Each row is followed by its class.
[-21 -20  36 -17  -5   7  -1 -11  28  -5 -11 -12 -27  -8   4   6   4 -35
  34  -6  -9 -16  -9  -1   4  11   4   1   9  11  13   0 -14   0   2  -4
  16 -12  -4  -4  -3 -19  -2  -1  32  54 -29  -4  35 -12  -1 -14  23  -8
  34   2 -11   7  12  -1  18  19  -8  19  -1   5   3  -9   3  -8  10 -16
  -9 -15 -15  -5  -8 -21 -41  12   3 -22 -11 -13  15  -8  -5   4  -6 -55
  30 -42   3  24   5   6   4  -9 -30  -6 -36  -1  -3  -1  -4 -22 -20  21
  11 -27 -19  22  27 -15  -1  20  -8  -4   2   1  -1  -2  19  -7 -16  15
   0  14 -25 -13 -17 -27  10  -1 -26  20  24  37   9  32 -12  -1] : Y
[-39  22  11   2 -15 -25 -23 -33 -29  -6   4 -17   8  -4 -10   7  -2   1
 -18 -12   4  -7  29 -34  -1   8   8  -1  18 -22 -31  30   0  -7 -19   4
 -10  23   9  -4 -24 -13 -42 -21  30 -34  39 -21 -39  17  10  -9 -12  -7
  16 -20   7 -11  -5 -24  10   6  23   3  43  -2 -40  21  12  -7 -23 -11
  12   9   2   8 -15 -21 -24 -14 -12  31 -28   3  19 -27 -12 -14  11  -9
 -49  14   9   2  13  -7 -10   3  37  42 -13  24   1 -12   9   6 -20  32
  11 -21   7  12   4   8   6  -7 -38 -22  -9  -8  20  -5  15  33  -7  -7
  27 -13 -35  11 -14   6  -2 -26   6 -23  21  21   3  37  -2 -19] : U
[-61  23   1  25   0 -22 -35 -58 -48  -3  24 -13 -16  16 -10  21  -4  31
  -3   4   1   0  25  -4 -14  -1  10   6 -21 -10 -15  38 -42   3 -24  -8
 -17  48   6 -21  -3  25 -26  -1  12  -1  25 -30   8   9 -19  15  28 -43
  16 -15 -42  -8  18 -16   9   0   9   4  31  12  19  24 -10  -5  38   0
  -4  -5  29  -5  -8  23 -55  -9  19  49 -20 -26   5 -31 -15   6  -4  -6
   8 -26  -2  -2  -6  17  -3  12  29   4 -21  22 -12  -2   4 -27 -18  42
   1  11  23  -8  -8  34   6  22   6  -6 -10 -17 -12 -24  19  -8  22 -30
  29  13  40  18 -27  15   0 -14  22 -17  24 -44  -9  41  -2  -9] : U
[-53  11  16  16   7 -26 -26 -65 -30 -10   3 -20  -9  10   7  14  -9  18
  -4 -13  -5   7  33  -7 -15  13   2  -1 -37  -5   5  34 -19  -2 -14  -4
 -11  26   3 -12 -13   7 -28 -13  21  -6  13 -25  18  -3  -1  -8  16 -44
   9  11  14  -3  25 -10   1  10  26  20  17 -10  -1  25  -3 -20   1  -1
  -7   4  -4  -1 -18  14 -70   2  -9  28 -21   0  19 -18  -6  -9   3 -16
 -14 -25  12   6  19  11  -7  12  25  11 -26   5   1 -14   4 -20 -11  52
   4   3   7  14 -23  11  20  27  10  -5 -13  -4  -1  -4  14   0  15 -30
  14 -11   5   2 -27  19  23 -17  14   7   8   1  12  22 -10   1] : U
[ 10  11  -7  -7  -4  17  11 -26   8   7  23  16  -2  11 -15 -10   4 -15
  20  -3 -11   2   6 -10  -8  -5  13  14  29  27  -8 -15   3  18 -45  -6
  16  17  24   4  -3 -33  -2  17   4  -7  23   8  21  27  31  -1  14 -18
   2 -11 -15  12  14  -7   7  28  21   2  21  14  -7  10  -4 -11  -7  -3
  -7  -9  22   9 -18 -17 -12  -1  22 -39 -30 -21  10   3 -18 -26   2 -13
  -1 -23  25  13 -16  -3   6   6 -12  11 -29   8   6 -12  31  13 -23   4
 -23 -17  -5  16  32 -18 -14  11 -23  -8  44  -4  18   2  13  23  10  19
  11  32 -64   5  -2 -17  -1   1 -13  -4  29  56 -12   9   6   3] : Y
[-15  -4  14 -13 -15 -22   6 -12  15 -17  22  16 -10 -13 -10  17  -2  -9
  35 -20 -20  -4  -5   9  -4   1  14  23   5   8 -20 -10  29   5 -60 -22
  18   8  25   9 -45  -5 -21  -9  -3   6  14   8  18  25   8 -11  25 -16
 -13 -28   0   8 -10   0  30  28  30  15  22   3 -22  27   7 -12 -42 -39
   4 -15   7   6   7 -15 -17  -5  10 -49 -35 -13  -4  19   4 -23  15  -6
  -8 -17  -2   9 -10  -3   4  -4  -5  47 -29   3   1   6  11  -7 -37   5
 -30 -14  -7   2  23 -25 -11  10 -79   4  19  -6  36   1  29  12  22  -9
  12  29 -18   6  -9 -40  -5  11 -22  16  13  84  -3   2   6  13] : Y
[ 18  -7   2 -12  23  22 -11  -2  14 -13  -9  37 -17   2  -3   1  10  10
  41  -8   2   5 -16  33 -21  19  11 -11 -63  80  22 -11   1  13   6 -28
  35  27  -1  -1  30  16  -3   5  -4  68 -39  15  70   8   1 -10  41 -46
   3  39 -13  19  45  18  24  18  15  10 -22 -16  17  -1  -1  -7  33 -24
 -22 -18  -9 -21 -20  31 -25   7  13 -12 -36  38 -11   6  -4 -12   8 -20
  28 -53  16  -9  -7  29  -3  13 -23 -12 -18 -36 -17   1  -4 -30  21   2
 -28 -10  -3  11 -14  -2 -12  33  28  -7   2   2  -5  -6  16 -12  28   0
   6  17  41 -12 -28   9  19  36 -24  56  11 -17 -12 -24  11  -1] : Y
[-18  -2   4  -7  -8 -12 -28 -12 -24 -12   2  -1   2 -34   4  22   7 -15
   5  -9   1 -11  -9  -1  -9  21  10 -22 -67  19 -21  32 -16  -4  72 -19
  -2   8 -11  18 -32  12 -15  12   2  16  -3 -12   8  -1  19 -14   5   5
  36   6  -1  -6  -8  -9  38   2   6  29  24 -16 -33  12  13 -20  17 -10
  -7 -24   7 -19 -12  -8  11 -19  -9  31 -18  33   2   9 -16   0  -2 -25
   8 -12  12 -10   4  -3  -7   2  18 -12 -20  13 -18  24  11 -19  10  20
  27  13  10 -25 -31  -2  -3  10  11 -16 -15   6   6  -1  48  30  27 -31
  40  -9  50   9 -15  -7   3 -10  -2  23  -6  15   9  37  -1 -12] : U
[  6   3   3  -1   4   0  -1 -31  -1  -6  -4  15 -14 -11  -5  -4   1 -16
   1  -8   6  14  32  -9 -13  17   9 -12 -31  34 -13   1  -5  -2  19  -6
  14   8  -1   9  -7 -42 -11  21  13  12  14  -1  40  20  24 -24  31 -23
  24  13   3  11  19  -6  25  20  26  10  27 -13  -4  16   9 -28   0  -9
  -7 -20 -14  -6 -25 -13 -31  -2  -9  -2 -30  31   8   6 -27 -14   7 -24
  -6 -27  24   0   7   3  -6  13  -1  -5 -39   7 -16  -6  12  -3  -1   9
 -11 -26   3   5 -13 -26  -3  25 -17 -20  15   9  38   0  32  38  22   4
  22   2 -31   3 -19  -3  17  10  -4  30  23  49   6  38   0 -11] : Y
[ -8  -7  30 -13  -1 -28   1 -34  10 -20  -3  28   5  11  13   3   7  -3
  35 -28 -22  23 -11   7 -11  18   6  -1 -26  36  15  -6  55  12 -46 -21
  17  -6  11  -4 -49 -13 -39 -13  -2 -24  -7  17  30  15  38 -18  -9 -17
 -22  16  22  10   3  10   5  54  43  16 -21 -16 -21  16  23 -25 -51 -23
  18  -4 -12  -1 -10 -15 -48   2   2 -79 -46   2  26   8  22 -37  17  -9
 -16 -26  38  16   7  23  -1   3 -18  27 -19 -42  -2  -7  18 -18 -30  15
 -14  11 -23  15  10 -46  19  13 -28  -4  12 -12  14   0  20 -10  20 -12
 -12  25 -40  -5  -6   2  23   5 -30  46  19  86   2 -52  -2  13] : Y
